Below are the code and all the weights of a small trained network. Each question names an input and a target symbol and asks about switching units off, where a switched-off unit gives its printed mean instead of its output.

import numpy as np


def w(rows, s, z=0):
    codes = np.array(rows[::2]) - 128.0
    scale = np.full(codes.shape[1], s)
    scale[-1] = z or s
    return codes * scale


def norm(h):
    return h / np.sqrt((h * h).mean(-1, keepdims=True) + 1e-5)


def f(y):
    return np.maximum(y, 0)


def softmax(a):
    e = np.exp(a - a.max(-1, keepdims=True))
    return e / e.sum(-1, keepdims=True)


def log_softmax(a):
    a = a - a.max(-1, keepdims=True)
    return a - np.log(np.exp(a).sum(-1, keepdims=True))


def net(x, mask):
    ids = ['ΓΛΩαζηψ'.index(c) for c in x.split()]
    T = len(ids)
    res = E[ids] + P[:T]
    u = 0
    for l in range(3):
        q, k, v = (norm(res) @ M[l].T for M in (Q, K, V))
        z = softmax(np.where(np.tri(T) > 0, q @ k.T / 4**0.5, -1e9)) @ v
        res = res + np.where(mask[u], z, O[l][:, -1]) @ O[l][:, :-1]
        u += 1
        y = f(norm(res) @ A[l][:, :-1].T + A[l][:, -1])
        res = res + np.where(mask[u : u + 8], y, B[l][:, -1]) @ B[l][:, :-1]
        u += 8
    return log_softmax(norm(res)[-1] @ U[:, :-1].T + U[:, -1])


Q, K, V, O, A, B = {}, {}, {}, {}, {}, {}
E = w([
[156,232,64,178,143],'Γ',
[32,137,105,157,134],'Λ',
[174,117,35,107,170],'Ω',
[131,181,97,99,2],'α',
[142,237,118,197,34],'ζ',
[184,139,197,142,145],'η',
[102,167,55,27,49],'ψ',
],0.0099)
P = w([
[104,255,170,90,103],'0',
[110,220,161,103,124],'1',
[116,194,159,107,119],'2',
[123,172,157,114,117],'3',
[132,158,152,115,119],'4',
[138,141,155,129,115],'5',
[142,128,155,128,113],'6',
[140,112,155,128,123],'7',
[141,97,154,137,113],'8',
[146,82,150,143,109],'9',
[150,70,146,153,113],'10',
[157,49,143,165,114],'11',
[153,63,154,155,104],'12',
],0.0059)
Q[0] = w([
[208,219,81,131,26],'L0H0',
[72,54,208,58,254],'L0H0',
[146,54,170,115,204],'L0H0',
[181,151,119,127,88],'L0H0',
],0.0093)
K[0] = w([
[132,29,140,174,161],'L0H0',
[127,239,116,103,96],'L0H0',
[166,254,123,101,103],'L0H0',
[141,62,137,149,161],'L0H0',
],0.013)
V[0] = w([
[111,143,254,115,166],'L0H0',
[138,138,106,141,136],'L0H0',
[71,173,82,145,94],'L0H0',
[176,166,191,61,194],'L0H0',
],0.0055)
O[0] = w([
[131,2,147,146,123,136],'L0H0',
[128,155,145,112,150,135],'L0H0',
[37,118,119,150,175,252],'L0H0',
[157,62,173,163,167,96],'L0H0',
],0.0061,0.0038)
A[0] = w([
[209,54,249,188,112,252],'L0N0',
[211,3,144,163,136,43],'L0N1',
[176,144,154,70,154,109],'L0N2',
[9,103,196,133,121,89],'L0N3',
[114,84,65,118,62,22],'L0N4',
[3,144,129,144,155,176],'L0N5',
[51,214,148,171,41,131],'L0N6',
[188,138,60,169,98,141],'L0N7',
],0.0051,0.0031)
B[0] = w([
[101,137,234,171,142,195],'L0N0',
[213,173,1,62,157,149],'L0N1',
[97,126,119,144,76,137],'L0N2',
[133,173,78,117,167,180],'L0N3',
[91,103,146,110,132,140],'L0N4',
[134,83,35,124,105,236],'L0N5',
[179,65,107,198,148,254],'L0N6',
[151,149,176,129,183,168],'L0N7',
],0.0066,0.0059)
Q[1] = w([
[117,37,134,51,71],'L1H0',
[146,122,114,210,252],'L1H0',
[111,159,127,120,65],'L1H0',
[160,230,117,236,255],'L1H0',
],0.0091)
K[1] = w([
[97,126,23,106,111],'L1H0',
[58,137,246,128,111],'L1H0',
[200,101,86,138,116],'L1H0',
[122,164,241,131,140],'L1H0',
],0.011)
V[1] = w([
[234,2,61,119,178],'L1H0',
[163,139,55,188,96],'L1H0',
[116,109,166,117,152],'L1H0',
[164,131,33,163,98],'L1H0',
],0.0038)
O[1] = w([
[194,147,88,71,95,5],'L1H0',
[214,52,144,151,66,191],'L1H0',
[94,253,218,135,95,111],'L1H0',
[185,88,123,61,195,147],'L1H0',
],0.0044,0.0019)
A[1] = w([
[116,147,127,2,122,155],'L1N0',
[187,86,138,97,108,172],'L1N1',
[167,82,59,134,139,104],'L1N2',
[51,170,147,187,97,122],'L1N3',
[108,162,186,206,116,143],'L1N4',
[215,41,145,123,150,253],'L1N5',
[107,101,156,142,76,93],'L1N6',
[104,123,141,19,115,124],'L1N7',
],0.0075,0.0026)
B[1] = w([
[183,3,158,121,145,164],'L1N0',
[4,181,159,115,138,172],'L1N1',
[188,167,145,115,115,253],'L1N2',
[141,75,78,64,144,223],'L1N3',
[130,17,139,103,118,234],'L1N4',
[87,189,192,90,122,206],'L1N5',
[16,173,141,122,123,151],'L1N6',
[194,105,172,208,159,153],'L1N7',
],0.006,0.004)
Q[2] = w([
[195,105,131,83,51],'L2H0',
[57,114,71,145,248],'L2H0',
[128,40,162,112,68],'L2H0',
[173,196,88,83,138],'L2H0',
],0.012)
K[2] = w([
[143,121,180,124,122],'L2H0',
[116,128,9,97,145],'L2H0',
[84,65,203,117,126],'L2H0',
[184,161,129,90,120],'L2H0',
],0.014)
V[2] = w([
[254,115,98,127,118],'L2H0',
[158,48,110,124,122],'L2H0',
[226,152,106,104,97],'L2H0',
[175,109,79,87,78],'L2H0',
],0.005)
O[2] = w([
[130,68,179,65,85,179],'L2H0',
[179,122,124,84,147,255],'L2H0',
[50,178,253,87,85,16],'L2H0',
[164,137,175,59,70,89],'L2H0',
],0.0043,0.00066)
A[2] = w([
[102,99,148,112,32,177],'L2N0',
[254,114,119,153,228,221],'L2N1',
[66,233,119,187,190,192],'L2N2',
[151,195,103,206,190,163],'L2N3',
[74,51,129,180,179,141],'L2N4',
[234,148,243,139,92,6],'L2N5',
[16,90,13,187,91,168],'L2N6',
[155,94,222,141,108,213],'L2N7',
],0.0054,0.0022)
B[2] = w([
[104,147,147,163,151,167],'L2N0',
[105,197,186,154,123,209],'L2N1',
[209,97,108,152,140,190],'L2N2',
[221,109,116,118,100,197],'L2N3',
[101,141,146,98,191,189],'L2N4',
[92,69,2,91,152,166],'L2N5',
[79,117,77,74,186,254],'L2N6',
[94,104,159,169,131,187],'L2N7',
],0.0078,0.0059)
U = w([
[174,8,149,23,82,91],'Γ',
[79,102,15,93,198,149],'Λ',
[245,165,125,172,123,168],'Ω',
[48,201,131,109,34,181],'α',
[121,206,177,1,184,74],'ζ',
[82,81,232,166,186,172],'η',
[120,30,81,253,42,4],'ψ',
],0.0068,0.0033)

Each question gives the input, a string of symbols that net reads in full, and the target symbol t.
The units are the heads (4 rows each of Q, K, V and O) and the neurons (one row each of A and B). Each row of codes is followed by its name. A weight is (code - 128) times the scale printed after its matrix; where a second scale follows, it is the last column's (O, A, B and U).
mask holds one flag per unit, layer by layer, with each layer's heads first. A switched-off unit (its flag False) gives its mean, the last column of its rows in O or B, instead of its output. The means were averaged over made-up inputs and are rounded, as every weight is.
A unit's drop is (log p(t) with every unit on - log p(t) with that unit switched off) / (log p(t) with every unit on - log p(t) with every unit switched off).
The circuit of an input: a set's keep is (log p(t) with only the set's units on - log p(t) with every unit switched off) / (log p(t) with every unit on - log p(t) with every unit switched off). Starting from the 12 units with the biggest drops (on a tie, the unit counted first), units are removed one at a time, each time the one whose removal leaves the highest keep (on an exact tie, the one counted first), for as long as the keep stays at least 0.8.
circuit, biggest first: the units of the circuit, biggest drop first
unit that matters most: the unit with the biggest drop
k most important neurons: the k neurons with the biggest drops, biggest first
top k neurons in layer l: the k neurons of layer l with the biggest drops, biggest first
drop of u: that unit's drop, to one decimal
input Λ Λ Γ Λ η Λ Λ α ζ α, target Λ: circuit, biggest first => [L2H0; L0N0; L2N6]
input Γ Λ η ζ Λ ζ ζ, target Λ: circuit, biggest first => [L2N6; L1N3; L0H0]
input Γ Γ Λ α Λ η η η ψ Γ, target η: top 2 neurons in layer 0 => [L0N0; L0N5]
input α η Λ Λ α η Λ Λ η Γ Λ Ω, target Ω: 3 most important neurons => [L0N0; L1N4; L0N5]
input Γ Λ Γ η Λ Λ ψ α ψ Λ α, target Λ: circuit, biggest first => [L2H0; L2N6; L0N0]
input Ω Λ ψ, target Γ: unit that matters most => L1N0
input ζ Λ ζ ζ η ζ, target η: 2 most important neurons => [L0N0; L1N4]
input ζ ψ ζ Λ η η Λ Λ Λ Λ η Γ, target η: 4 most important neurons => [L1N4; L0N5; L0N7; L2N1]
input α α η Λ ψ Γ η Λ η Λ Λ ψ Ω, target Ω: top 3 neurons in layer 1 => [L1N4; L1N3; L1N0]
input Γ η ζ Λ α Ω ζ Ω α α, target Ω: circuit, biggest first => [L0H0; L2N6]
input η Λ Ω Γ ψ Ω ψ, target Ω: 2 most important neurons => [L1N7; L2N6]
input Λ Γ ζ Γ α ψ Γ ψ, target Γ: 2 most important neurons => [L1N0; L0N0]
input η ζ ψ Γ Ω α, target Ω: top 3 neurons in layer 0 => [L0N0; L0N6; L0N5]
input Γ α ζ, target ψ: unit that matters most => L2H0
input η α Γ Γ Γ ψ, target η: top 2 neurons in layer 1 => [L1N0; L1N7]
input α Λ Γ Λ Γ η Λ Λ Λ Ω Λ ζ, target Λ: top 3 neurons in layer 1 => [L1N3; L1N4; L1N2]
input α Λ Λ η Λ Λ Λ Λ ψ Λ Ω Γ ψ, target Ω: top 2 neurons in layer 1 => [L1N7; L1N4]
input Γ α Λ ψ η Γ ψ Λ η Γ η ζ α, target η: 2 most important neurons => [L0N0; L1N1]
input α ψ η η η ζ, target η: drop of L0N0 => 0.5
input Λ Λ Γ Ω Γ η ψ, target η: unit that matters most => L0H0
input α ζ Ω Λ α ζ, target ψ: drop of L2N5 => 0.2
input ζ Λ α Λ Λ Γ Λ Γ ζ α α, target α: drop of L1H0 => 0.3
